Each row has a name. Each question is about the rows just above it.

Columns, left to right: V R F S B G U M
[-21 -47  46  -6  17   3  30  10]  j_925
[ 47  20  15 -77  42  11 -67 -23]  j_365
[  0  -9  15  12  33   8 -39 -39]  j_230
[-41   4   7   8  43 -67  19 -47]  j_733
[-36 -38  69 -25  20 -15  56  -3]  j_577
[-10 -45 -12  58  14  18  -9 -66]  j_134
[ 35  53 -35  18  14  81 -65 -56]  j_293
[-32 -64   6  44  13 -28  49   4]  j_187
Shared by j_925 and j_733:
[-47]
[ 3 11] is in which column, read top down?
G
[ 56  -9 -65  49] is in which column, read top down?
U
Shared by j_365 and j_733:
[-67]

Columns, left to right: X L H A Q
[  7 -72  -8  56   0] : j_215
[  0 -55  17 -34  -9] : j_437
[ 30 -55   8  24 -10] : j_400
[  8   6  19  -8 -12] : j_557
[ 22 -24 -18 -15   7] : j_222
[  0 -38 -29 -68  -4] : j_825
[ 13 -75 -11 -54  -6] : j_700
[  8  39  20 -19 -12] : j_648
[ -8 -41  27  25   8] : j_103
Which value is in both j_222 and j_215?
[7]
Shared by j_215 and j_825:
[0]
Which column holds [ -4  -6 -12   8] top down?
Q

Columns, left to right: J T P Y Z E
[ 42 -39   3 -28  11   6] : j_280
[-62  -9 -17  -8 -26  -5] : j_926
[-24 -10 -17 -38 -43  24] : j_555
[ 22  -4  31 -47 -17  47] : j_223
[-30   3 -47  16 -11  48] : j_207
[ 18 -37  48 -18  -6 -25] : j_789
[ -3  48 -31  26  -5  52] : j_767
[-21 -15  -7 -23   1 -13] : j_449
[-14  -9 -12   3   6 -42] : j_7
[-31  -3  10  -2 -43  26] : j_510
[ 22  30   4  10   9 -15] : j_30
[ 21   1 -28  12  41 -26] : j_856
Which value is in both j_767 and j_207?
[48]
[-17 -17  31 -47  48 -31  -7] is in which column, read top down?
P
[ 22  -4  31 -47 -17  47] is in which row?
j_223
Which column holds [ 42 -62 -24  22 -30  18  -3] top down?
J
Shared by j_510 and j_555:
[-43]
[-5 24] is in which column, read top down?
E
Which column holds [-15  -9  -3] top down?
T

Columns, left to right: D K W C
[  2 -16  15   9]  j_954
[ 36 -12  27  24]  j_436
[ -4 -14 -15   1]  j_737
[ 17  22 -20 -16]  j_284
[-19   2   7  17]  j_766
[-39  21 -80 -12]  j_312
[13 19  3  1]  j_525
[-47 -16  -7  -7]  j_347
[  5  -7 -41   2]  j_570
The one value in j_954 and j_347:
[-16]
Which value is in both j_766 and j_284?
[17]
Which column holds [-4 17] top down?
D
Which column holds this, read top down? [-19 -39]
D
[ -4  17 -19 -39  13 -47   5] is in which column, read top down?
D

Columns, left to right: dak Fen Gos dasos mifip Lel rugal kupu moz
[-38 -38  -3  51  70   4 -31  58  51] = j_962
[-38  48  54  51  70   4  -8  17  15] = j_815
[-38  48  -3  51  70   4 -10  17  15] = j_273
[ 70  48 -39  51  70   4  -8  17  15] = j_145
Whose row is [-38 -38  -3  51  70   4 -31  58  51]?
j_962
Which column holds this, read top down? [ 54  -3 -39]
Gos
[ 70  48 -39  51  70   4  -8  17  15] is in which row?
j_145
Whose row is [-38  48  54  51  70   4  -8  17  15]?
j_815

Columns, left to right: mif Vonu Lesa Rog fisur suk gor Ser melu
[-55  34  -7  -7 -55  17  34 -19 -47]  j_168
[ 61 -26  -6  15  53 -16 -34  30  50]  j_245
[-55  33  16  -7 -55  17  34 -20 -47]  j_183
[-55  34  17  -7 -56  17  33 -18 -48]  j_564
[ 61 -26  16  33  53 -16 -34  30  50]  j_116
The one value in j_564 and j_116:
[33]
Which row holds [-55  34  -7  -7 -55  17  34 -19 -47]?
j_168

Columns, left to right: lol ror ven ruva
[ 22 -66 -15   9] = j_364
[-66 -76 -72 -73] = j_373
[-72 -65  11   9] = j_835
The one value in j_373 and j_835:
[-72]
Shared by j_373 and j_364:
[-66]
[-66 -76] is in which column, read top down?
ror
Which column holds this, read top down? [-73   9]
ruva
Which column holds [  9 -73] top down?
ruva

Columns, left to right: Fika num zedu Gaz fanuv puliv zaze Nodu
[-55  -2  -8  20  17 -38 -17 -19] = j_707
[ 11  31 -32 -39  31  35  28  26] = j_397
[ 11  31 -32 -39  31  35  13 -33] = j_973
[ 39 -19 -31  63  -4   7  20  25] = j_847
Where do [ 11  31 -32 -39  31  35  28  26] appear?
j_397
Which column holds [ 20 -39 -39] top down?
Gaz

Columns, left to right: tel belu golot Bokam diba kire
[ 18 -12 -11   7  66 -16] = j_712
[-27 -19 -17 -41   8  29] = j_877
[ -9 -49  55  16  43 -35] = j_337
[ 72 -14  69 -11  29 -24] = j_741
[ 41 -64 -26  -5  37  52] = j_292
[ 21  31 -27 -49 -34 -38] = j_419
[ -7 -14  19 -71   1  37] = j_251
[-39 -75   1 -55  40 -58] = j_231
[  5 -64 -25  63 -46 -14] = j_879
[-71 -32 -32  51 -65  35] = j_518
Which column holds this, read top down? [-49 -71 -55]
Bokam
Which column holds [-24  52 -38  37 -58 -14  35] top down?
kire
Which column holds this, read top down? [ 43  29  37 -34   1  40]
diba
Which value is in both j_741 and j_712?
[-11]

Columns, left to right: Futez beb Semo nugo Lilip nak Tasu pivok Vep Ninat
[-44 -21  -3  61  28 -22  -6  14 -71  68] : j_65
[ 31 -21  -3  61  28 -22  -6  14 -71  68] : j_33
[ 31 -21  55  61  28 -22  -6  14  28  68] : j_413
Whose row is [ 31 -21  55  61  28 -22  -6  14  28  68]?
j_413

Columns, left to right: galu fumib mumet tidi
[-18   6 -77 -32] = j_880
[ -7 -22   9 -22] = j_345
[-28   2  34   8] = j_971
[ -1  13 -15  13] = j_754
[-4 -4 26  7] = j_104
[  7   8 -79  30] = j_156
[ -9  14 -76  -9] = j_920
[  7  -6  18 -29] = j_675
[-22   2] is in which column, read top down?
fumib
Whose row is [-28   2  34   8]?
j_971
Which column holds this, read top down? [  6 -22   2  13  -4]
fumib
Shared by j_156 and j_971:
[8]

Columns, left to right: sop Vapo pelo losa fibu Fof
[-53   2   8  -7   2 -71] : j_682
[-53   2   8  -7   0 -71] : j_92
[ 39  -6 -14  25   8  53] : j_988
[ 39  -6 -14 -45 -18  32] : j_429
Which column holds this, read top down? [ -7  25 -45]
losa
[-53 -53] is in which column, read top down?
sop
Which column holds [  0   8 -18] top down?
fibu

Columns, left to right: zadat bug Nibe Pano guni giv tak
[  5   1 -18   5  63  15 -23] = j_703
[ -8 -34 -18  -8   3 -12 -36] = j_939
[ -9  -6 -40 -14   1   1 -15] = j_641
[ 3  0 13 -7  4  8 13] = j_680
[ 11   4  -2 -13 -60 -20  12] = j_252
[  0  -3   7  14   3 -12 -13] = j_751
[-47 -26 -45 -17  43  -4   4] = j_878
Which column holds this, read top down? [-6  0  4]
bug
Which value is in both j_252 and j_751?
[-13]
Which column holds [-18 -40  13] top down?
Nibe
Which column holds this, read top down? [-18 -40  13  -2]
Nibe
[ -8 -14  -7] is in which column, read top down?
Pano
The one value in j_252 and j_878:
[4]
[  1 -34] is in which column, read top down?
bug

Columns, left to right: Pufu tota pesa Mase Vib gof Kita bigu doz
[ 35 -18  36   8 -53  20 -22 -33  13]  j_480
[ 53 -32   6 -56 -32  23  72  -4   5]  j_524
[ -4  43 -63 -38  45  11  10  -3   3]  j_578
[-53  49 -17  50  49 -45 -37   0 -18]  j_109
[-61  25  -7  56  56 -50 -19  10 -31]  j_832
[  6 -63 -17] is in which column, read top down?
pesa
The one value in j_832 and j_578:
[10]

Columns, left to right: mugop tazap zufe gukim Tadep Pite fasus
[-41  41 -62  22 -75  29  33] -> j_191
[-29 -11  40 -14  11  20 -15] -> j_972
[-23  -6  29 -14  13  -7  11] -> j_784
[ 33  26 -15 -39  54 -35 -11] -> j_994
[ 10  65  -1 -59  45 -66  10] -> j_991
[-13 -13 -59  37   3  21 -21] -> j_349
Which column holds [ 41 -11] top down?
tazap
Which column holds [ -6  26  65 -13] top down?
tazap
The one value in j_349 and j_991:
[-59]
[ -1 -59] is in which column, read top down?
zufe

Columns, left to right: viv pes Gopa sisa doba nuti naniz deno
[ 57  42  48 -62   6  36  15  37] = j_353
[ 57  42  48 -62   6  36  15 -22] = j_534
[ 46  41  62 -60  10  15  24  -5] = j_369
[ 20  40  62  57  -4   3  -2 -22] = j_686
[ 27  39  47 -40 -18  26  -2 -24] = j_704
[ 34  36  49 -35 -21  27  24 -13] = j_29
[ 29  42  55 -52  -2  17  -9  58] = j_301
[ 41  37  48 -39 -18  32  28 -10] = j_520
[ 44  43  58 -64  12  18  36 -13] = j_964
[ 37  43  49 -57   0  26 -12 -24] = j_160
[15 24 -2 -2 24] is in which column, read top down?
naniz
[-21  -2 -18  12] is in which column, read top down?
doba
Shared by j_964 and j_301:
[58]
Which column holds this, read top down? [29 41 44]
viv
The one value in j_353 and j_686:
[57]
[  6  10  -4 -18 -21  -2 -18  12] is in which column, read top down?
doba

Columns, left to right: laz tuper Fata som vukar
[-10  -1  21 -34  -2]  j_721
[ 72  -2 -25 -26 -32]  j_330
[-10 -62  21 -26 -32]  j_613
[-10 -62 -75  33  54]  j_719
Which value is in both j_330 and j_721?
[-2]
Which value is in both j_719 and j_721?
[-10]
Which value is in both j_721 and j_330?
[-2]

Columns, left to right: Savi boz kipuv Pef tov Lam Nive nozi ruvo
[ 27  23 -29   6 -33  16  35  -4  10] -> j_267
[-47 -82   8 -46  23 -24 -65 -23 -11] -> j_381
[  1 -41 -11 -15 -23  14  21   1  -3] -> j_483
Which column holds this, read top down? [  6 -46]
Pef
The row with [  1 -41 -11 -15 -23  14  21   1  -3] is
j_483
Shared by j_381 and j_267:
[23]
Which column holds [ 23 -23] top down?
tov
[ 16 -24] is in which column, read top down?
Lam
Which value is in both j_267 and j_381?
[23]

Columns, left to right: mesun boki Zalan geba vima dev
[-44 -17  44   7   9 -79] = j_261
[ 21  40 -47  29 -29 -14] = j_201
[ 10  -6  -2  18 -18 -22] = j_866
[-10   3  -5 -18  29  -6] = j_820
[-5 30 18  0  2 19] = j_438
[ 29 -11 -29  27  17  -1] = j_876
[-45  25  31  41  23 -18] = j_845
The one value in j_866 and j_438:
[18]
The one value in j_438 and j_866:
[18]
[-6  3 30] is in which column, read top down?
boki

Columns, left to right: Gep vonag vivuv voza babi rami zilem Kar kegak
[ -2  10 -26 -26  39 -25 -18 -25 -15]  j_495
[-25  47 -16 -49 -28 -47 -24  40  36]  j_566
[ -2 -25 -16   4  39  33 -18 -25 -10]  j_128
The one value in j_495 and j_566:
[-25]
The one value in j_566 and j_495:
[-25]
Which column holds this, read top down? [-25  -2]
Gep
Whose row is [-25  47 -16 -49 -28 -47 -24  40  36]?
j_566
[ -2 -25 -16   4  39  33 -18 -25 -10] is in which row?
j_128

Columns, left to right: siv Bolop Vato Loto Dezam niz tirog vuv raset
[ 59 -28   1  25   5 -23   4   3   0] = j_606
[-10 -45 -19  -7  12   7  -4   2 -24] = j_209
[ 50 -30 -10  -2   9   5  19  28 -29] = j_560
[ -2 -16 -68  31   7  -6  18  41   4] = j_502
[ 26  -3  31 -29   4 -34 -25  40 -16] = j_882
The one value in j_560 and j_606:
[5]
Shared by j_882 and j_560:
[-29]

Columns, left to right: sidal Temav maki Goto
[22 66 12  1] = j_499
[26 34 68  0] = j_628
[ 1 34 59 -6] = j_727
[  0   5  57 -35] = j_358
[  1  33   0 -65] = j_122
[21 68 14  1] = j_296
[62 31  1  0] = j_834
The row with [26 34 68  0] is
j_628
Which column holds this, read top down? [  0  -6 -35 -65   1   0]
Goto
Which column holds [59 57  0] top down?
maki
The one value in j_727 and j_628:
[34]
Shared by j_358 and j_122:
[0]
Which value is in both j_296 and j_628?
[68]

Columns, left to right: dotol lunis nid ditu Ganil zila
[-29  58 -33 -25  32  -2] : j_527
[ 20  35 -46 -11 -55  10] : j_865
[ -4 -58 -19 -35   7 -44] : j_455
[-25 -16 -63 -26  19  32] : j_949
[ -3 -36  -4 -36  13 -64] : j_143
Which column holds [ 32 -64] top down?
zila
[-55   7  19  13] is in which column, read top down?
Ganil

Columns, left to right: pupe Loso tido Pov Kiren zol gobo
[-2 -5  0  1 -1  3 11] -> j_456
[ -1   3  -1  -3   2 -53 -11] -> j_405
[ 69 -37  41  -7  14  -5  -2] -> j_794
[-1  3 -1 -3  2 -7  4] -> j_512
[ -1   3  -5  -3   2  -7 -11] -> j_133
[-39 -42  46 -41   1  -3  10] -> j_79
Which column holds this, read top down? [-1  2 14  2  2]
Kiren
Which column holds this, read top down? [-37   3   3 -42]
Loso
Shared by j_794 and j_512:
[-7]

